Below are the code and all the weights of a small trained network. Each question names an input and a class and asks about switching units off, where a switched-off unit gives its printed mean instead of its output.

import numpy as np


def w(rows, s, z=0):
    codes = np.array(rows[::2]) - 128.0
    scale = np.full(codes.shape[1], s)
    scale[-1] = z or s
    return codes * scale


def norm(h):
    return h / np.sqrt((h * h).mean(-1, keepdims=True) + 1e-5)


def f(y):
    return np.maximum(y, 0)


def log_softmax(a):
    a = a - a.max(-1, keepdims=True)
    return a - np.log(np.exp(a).sum(-1, keepdims=True))


def net(x, mask):
    res = np.array(x, float).reshape(1, 2) / 4 @ E
    u = 0
    for l in range(3):
        y = f(norm(res) @ A[l][:, :-1].T + A[l][:, -1])
        res = res + np.where(mask[u : u + 7], y, B[l][:, -1]) @ B[l][:, :-1]
        u += 7
    return log_softmax(norm(res)[-1] @ U[:, :-1].T + U[:, -1])


A, B = {}, {}
E = w([
[138,255,120,140,105,61,107,114,106],'x0',
[194,186,102,189,248,63,116,117,48],'x1',
],0.0075)
A[0] = w([
[107,92,130,122,141,150,141,121,123,1],'L0N1',
[126,194,113,127,135,118,130,124,136,35],'L0N2',
[132,175,113,135,157,128,132,124,122,86],'L0N3',
[136,161,125,139,240,108,128,125,103,100],'L0N4',
[125,171,137,139,151,125,141,131,105,84],'L0N5',
[137,184,118,115,169,103,125,120,117,96],'L0N6',
[130,4,117,117,165,151,137,127,125,153],'L0N7',
],0.017,0.0035)
B[0] = w([
[163,132,38,157,96,114,93,227,120,161],'L0N1',
[118,132,230,37,95,131,115,131,78,174],'L0N2',
[132,97,149,183,114,98,91,130,160,171],'L0N3',
[170,96,37,52,220,127,154,47,100,229],'L0N4',
[140,102,148,171,112,94,91,132,151,168],'L0N5',
[103,116,102,194,51,138,88,182,217,191],'L0N6',
[24,127,247,169,12,179,164,167,187,252],'L0N7',
],0.014,0.017)
A[1] = w([
[110,174,95,80,94,161,149,144,137,141],'L1N1',
[117,244,94,135,116,77,125,146,89,153],'L1N2',
[172,99,42,89,186,151,127,143,86,6],'L1N3',
[67,101,121,96,147,160,223,71,110,131],'L1N4',
[127,250,200,135,116,96,157,110,80,140],'L1N5',
[128,198,222,222,138,131,142,175,72,77],'L1N6',
[102,158,147,22,153,164,181,109,45,74],'L1N7',
],0.017,0.0021)
B[1] = w([
[105,155,87,128,152,83,168,99,74,253],'L1N1',
[109,66,179,140,136,188,91,105,209,145],'L1N2',
[20,114,97,200,114,137,170,109,143,237],'L1N3',
[201,186,145,115,140,151,61,190,105,228],'L1N4',
[124,97,87,208,147,161,129,152,182,199],'L1N5',
[76,114,89,127,95,168,169,248,73,255],'L1N6',
[140,122,81,131,149,71,98,23,145,175],'L1N7',
],0.016,0.0069)
A[2] = w([
[150,136,203,114,95,75,125,86,144,144],'L2N1',
[237,136,93,96,220,233,145,231,88,63],'L2N2',
[238,180,179,102,214,230,58,98,119,71],'L2N3',
[203,148,86,115,176,59,159,108,42,45],'L2N4',
[131,95,151,86,58,164,232,149,182,134],'L2N5',
[166,139,254,115,73,67,93,73,152,162],'L2N6',
[238,25,134,107,222,115,219,43,125,6],'L2N7',
],0.012,0.0014)
B[2] = w([
[158,108,151,158,131,124,147,121,81,144],'L2N1',
[205,104,119,68,173,96,101,98,114,161],'L2N2',
[77,158,218,54,175,196,167,97,249,160],'L2N3',
[106,170,123,99,117,131,188,123,110,149],'L2N4',
[130,129,140,147,111,107,88,167,175,244],'L2N5',
[153,134,149,104,116,114,148,86,79,161],'L2N6',
[88,150,136,234,149,162,156,129,169,165],'L2N7',
],0.019,0.011)
U = w([
[185,110,72,106,180,152,123,209,55,51],'0',
[153,144,146,169,169,181,131,131,52,1],'1',
[60,121,175,183,29,171,114,242,152,173],'2',
[82,82,32,246,182,130,129,50,169,172],'3',
[207,92,200,129,67,70,83,59,50,121],'4',
[178,139,196,41,213,203,120,103,181,127],'5',
[103,227,77,88,141,112,210,106,23,122],'6',
],0.011,0.0068)

Each question gives the input, the list of numbers given to net, and the class t.
The units are the neurons (one row each of A and B). Each row of codes is followed by its name. A weight is (code - 128) times the scale printed after its matrix; where a second scale follows, it is the last column's (A, B and U).
mask holds one flag per neuron, layer by layer. A switched-off neuron (its flag False) gives its mean, the last column of its row in B, instead of its output. The means were averaged over made-up inputs and are rounded, as every weight is.
A unit's drop is (log p(t) with every unit on - log p(t) with that unit switched off) / (log p(t) with every unit on - log p(t) with every unit switched off).
The circuit of an input: a set's keep is (log p(t) with only the set's units on - log p(t) with every unit switched off) / (log p(t) with every unit on - log p(t) with every unit switched off). Starting from the 12 units with the biggest drops (on a tie, the unit counted first), units are removed one at a time, each time the one whose removal leaves the highest keep (on an exact tie, the one counted first), for as long as the keep stays at least 0.8.
units of the circuit, in order: the units of the circuit, biggest drop first
unit that matters most: the unit with the biggest drop
top k neurons: the k neurons with the biggest drops, biggest first
k most important neurons of layer l: the k neurons of layer l with the biggest drops, biggest first
drop when u is switched off: that unit's drop, to one decimal
input [5,-8], class 6: top 3 neurons => (L0N7; L1N1; L0N6)
input [5,5], class 3: units of the circuit, in order => (L0N4)
input [3,-5], class 6: units of the circuit, in order => (L0N7; L0N6; L0N3)
input [-6,7], class 5: units of the circuit, in order => (L0N4; L1N4)
input [-3,4], class 5: units of the circuit, in order => (L0N4; L1N4)
input [-4,8], class 3: top 2 neurons => (L1N3; L0N4)
input [7,4], class 4: top 4 neurons => (L0N6; L0N2; L0N3; L0N5)
input [8,-6], class 3: top 2 neurons => (L0N7; L0N6)
input [1,-4], class 6: 4 most important neurons of layer 0 => (L0N7; L0N3; L0N6; L0N5)
input [2,1], class 4: top 2 neurons => (L0N6; L0N2)
input [-8,8], class 5: top 2 neurons => (L0N4; L0N7)
input [6,8], class 3: top 2 neurons => (L0N7; L0N4)
input [-8,7], class 5: top 3 neurons => (L0N4; L0N7; L1N4)
input [1,0], class 4: unit that matters most => L0N7
input [8,2], class 4: 3 most important neurons of layer 0 => (L0N7; L0N2; L0N6)
input [4,-4], class 3: top 3 neurons => (L0N7; L0N6; L0N3)
input [4,2], class 4: 2 most important neurons of layer 0 => (L0N6; L0N2)
input [-5,4], class 5: 3 most important neurons of layer 0 => (L0N4; L0N7; L0N6)
input [5,3], class 4: 4 most important neurons of layer 0 => (L0N6; L0N2; L0N3; L0N5)
input [5,2], class 4: unit that matters most => L0N2
input [-7,6], class 5: drop when L1N4 is switched off => 0.7
input [0,0], class 0: drop when L0N6 is switched off => 0.8
input [4,-3], class 3: drop when L1N4 is switched off => 0.0
